Rows and whether each has a hidden trait (one of two labels; each part has its own):
[-14 -16  13  -4  -3   8 -11 -10   6  -3   1   4  -7  11 -14   6   5  16
  -3   2   4 -17  -6 -11   2 -16  -9  -1  -6]	U
[-26 -11   4 -23  -9   9  -4  -7   9 -18   4   4   3 -12  -9   2   0   4
  -4  -5  29 -49  -5  17  -2 -12  13  -4  -2]	U
[-21  12   2  -2 -13  -4  -4   0   9  -7 -18  -3  -1  10  -6  10   6   3
   8  -6  29 -14  -1   0  -4  -8   9   3  -3]	U
[ 4 13 -9 -5 -4 -2  1  3  4 10  4 -2  2  6  0 -8  2  2 -2  1  5 22 26 -1
  7 10  7 -1 14]	U
[ 15  -2  -9   6  -1  -8  -7  -4 -19   8  57   8   0  12   6  -2  16  -4
  -5  10  -5  54  39   4  16 -18  12   1  12]	C
[ -6  -7   4   8  -7  -5  -5  -8 -18  -8  -4   0  -6  11  -8   5   2   7
   1   0 -10  -8  -7 -13  -3  -9   0   6 -15]	C
[ -7  -6  -1  -3  -9   3  -3  -4   1  -5  -1  -3  -1   4 -11  -3  -3  17
  -3  -1   5 -11   6  -2   2   3  11   2  -1]	U
[  0  -1 -34   0  -1   3  -3  -3 -24   7 -11  -6  -5   2  -2 -15   4   8
 -10   1 -41   4   0 -19   3  31 -13   0  -7]	U
[ 6 -2 -9 10 -5 -2  0 -2  3 -3  6 -1  2  1  0 -5 -5  8 -2  1  6 -3 10  5
  2 -8 15  6 -1]	C
[ 19  -3   3   9   2  -4  -4  -2 -14   8  31   8   0  11   6  -3  10   0
  -5  11  -9  47  38   1  15 -25   9   0  12]	C
[ -9  -7  22  -2  -8  -4   2  -3 -34 -11  -3   0   1 -10   0  -3  -2  -1
  -4  -1 -12 -13 -16   7  -8  -3  11   6 -14]	C
[ -2   0 -17   9  -6  -7  -5  -2   5  -4   2   1  -4  11  -4  12   1   9
   7   0  21  -2   8   0  -3 -21  12   5  -4]	U
[-13  17  23 -18 -13  -7 -14  -2 -29  11  -4  -4  -3   8  -4  -5  25  -5
  -7   0   0  24  26  -2  10  14   4  -5  10]	U
[ 30   1 -20  12  10  -7  -2   2 -16  18  22   4  -1   8  11   0   7 -13
  -2   9  -6  54  27  -3  11  -4  -8  -1  11]	C
[ -1 -16  -2  -4  -7   6   0  -2  -5 -10   4   1   1  -5  -9 -17  -6  16
  -8   0 -18 -23  -7   2   1  12  11   3  -8]	C
[ -3   3   7  -6  -1  -2 -11  -6 -10   6   4   6  -5  13  -1   7  22  -1
  -2   3  13  31  16  -6   6  -8 -13  -5   5]	U
[-26 -19  -5  -5  -2   3 -24 -20  12  -4  12  15 -10  25 -13  33  24  10
   4   6  39   2   3 -18   5 -63  -6  -6  -4]	C
[ -8 -18  10  -2  -9   1  -4 -10 -22 -15   7   4  -1  -6  -6   2  -3  10
  -7   1  -8 -20 -11   4  -1 -13   8   4 -13]	C
[ -5   0  -7  -4  -3  -2   0   1  21  -7   6   4   3   2   2   9   1  -3
   5   0  36  -8   1   9   1 -19   9  -1   6]	C
[  1  -9  42   0  -6  15  -2  -2  43  -3   1   0   2   9 -15  -3 -10  30
  -1  -1  20 -23  13  -3   5  -5  11   2   5]	U

New part:
[-1 13  0  4 13  6  2  0  2  4  3  2  4  2  6 -1 -1  5  1  3  1  2 -1  7
 13  0  2  0  6  1  0 10  1 -1  2  8 -1 -3  8  1 16 12 14 -1 18  1  2 -2
  2]	BQ
[ 4  2  0  8 29  5  1  2  2  3  3  0  0  4  4  1 -1 -1  1  0 -1  2 -1  2
 18  0  2 -1 -4  2 -3  2  1 -1  0  8 -1 -1  1  6 21 12 13  0  5  1  1  0
  2]	ZG
[ 2 16 -1  3 21  3  1  2  2  7  3  1  7  2 14  2  1 -1  0  0 -1  2 -1  4
 10  1  7  2  1  3  1  3  2  1  2 14 -2 -4  2  9 46  7 14 -1  2  5  8 -2
  0]	BQ
[-1 22  2 -3 26  2  1  2  3  9  3 -2  2  5  9  4  1 -2  2  2 -1  2 -2  4
  7 -1  5 -2 -4  1  6  1  3  0  1  6  1 -2  6 11 12 10  5  0  7  4  8 -4
  1]	ZG
[ 0 25  1 10 17  2  1  2  4  6  9  2  4  4 17  0 -1  2  1  3  6  3  0  3
 12  0  8  1 -1  2 -2  4  0  1  0 10  1 -4  0 17 30 14  8 -3  7  3  9  3
  0]	BQ
[ 3  8  0  1  3  4  2  0  2 13  6 -1  1  3  8 -1 -2  3  0  4  3  1 -1  8
  9  3  0 -1 10  1  1  5  2 -2  5 10  0 -2  9  2 15  7 21 -1 17  2  1 -1
  2]	ZG
[ 2 14  0  3 14  5  2  4  2  6  6  0  1  2  6  2 -1 -2  3  1  1  0 -2  4
  4  2  3 -2  1  3  0  7  2  3  0  8  0 -2  1 18 53  9  2 -2  5  3  1 -1
  1]	ZG
[ 1 22  3  0  1  4  1  2  3 13  4 -2  5  5  7 -1 -1 -1  2  2  1  2  0  7
 13  4  5 -2  9  3 -2  4  1 -2  0  9  0 -1  4  3 14  6 18 -2 15  2  2 -4
  3]	BQ
[ 2  4 -1  2 26  3  2  5  2  5  5  0  5  2 11  1  0 -1  0  2 -1  0  3  4
 10  1  8 -1  0  2  1  4  0  1  4 15 -1 -2  2 13 15  4  8 -2 16  3  8 -2
  0]	BQ
[ 0 23  1  6 13  6  2  0  3 12  8  0  0  4 11  2  0  1  2  0  3  0  0 10
  8  0  5  1 -2  4 -5  4  0 -2  5 24 -2 -1  1  2 39  8  6 -4  6  5  1 -3
  2]	ZG
[ 1 17  3  2 26  4  3  5  5  7  3  2 13  4 17  3 -2 -1  2  3 -2  6  5 -2
 11  0  5 -3 -6  2  0  5  0 -1  0 21  2 -4  2  8 30  7 10 -3  6  4  6 -4
  2]	BQ
[-1 27  1  1  4  4  1  5  3 21  4 -2  2  5  5  2 -2  2  3  5  1  3 -2  5
 15  4  5 -3 -3  5 -2  2  0 -1  1  4 -1 -4  9  7 -2  7 18  0 38  4  4 -5
  0]	BQ
[ 0 22  1  0 17  5  3  0  2  7  4  0  4  2 15  1  2 -1  1  3  1  2  4 -1
  5  1  3 -1 -2  2 -5  5  1 -3  1 18 -1 -3  2  5 37  8  1 -2  6  2  6 -3
  1]	BQ
[ 1 15  1  0 16  3  1  4  3  7  4  1  3  1 13  1 -1 -1  0  5 -2  1  0  3
 13  0  2  0 -3  1 -2  5  1 -1  3  6 -1 -2  4 11 19  8  3  1 15  1  5 -2
  0]	BQ
[ 0  9  0  1  7  2  2  0  2 20  3 -1  5  3 17  2 -1  1  0  1  4  0  0  6
 16  3  1 -1  9  1 -1  4  0 -1  2 27  1  0  5  6 10  4  4 -3  6  4  3 -2
  0]	BQ
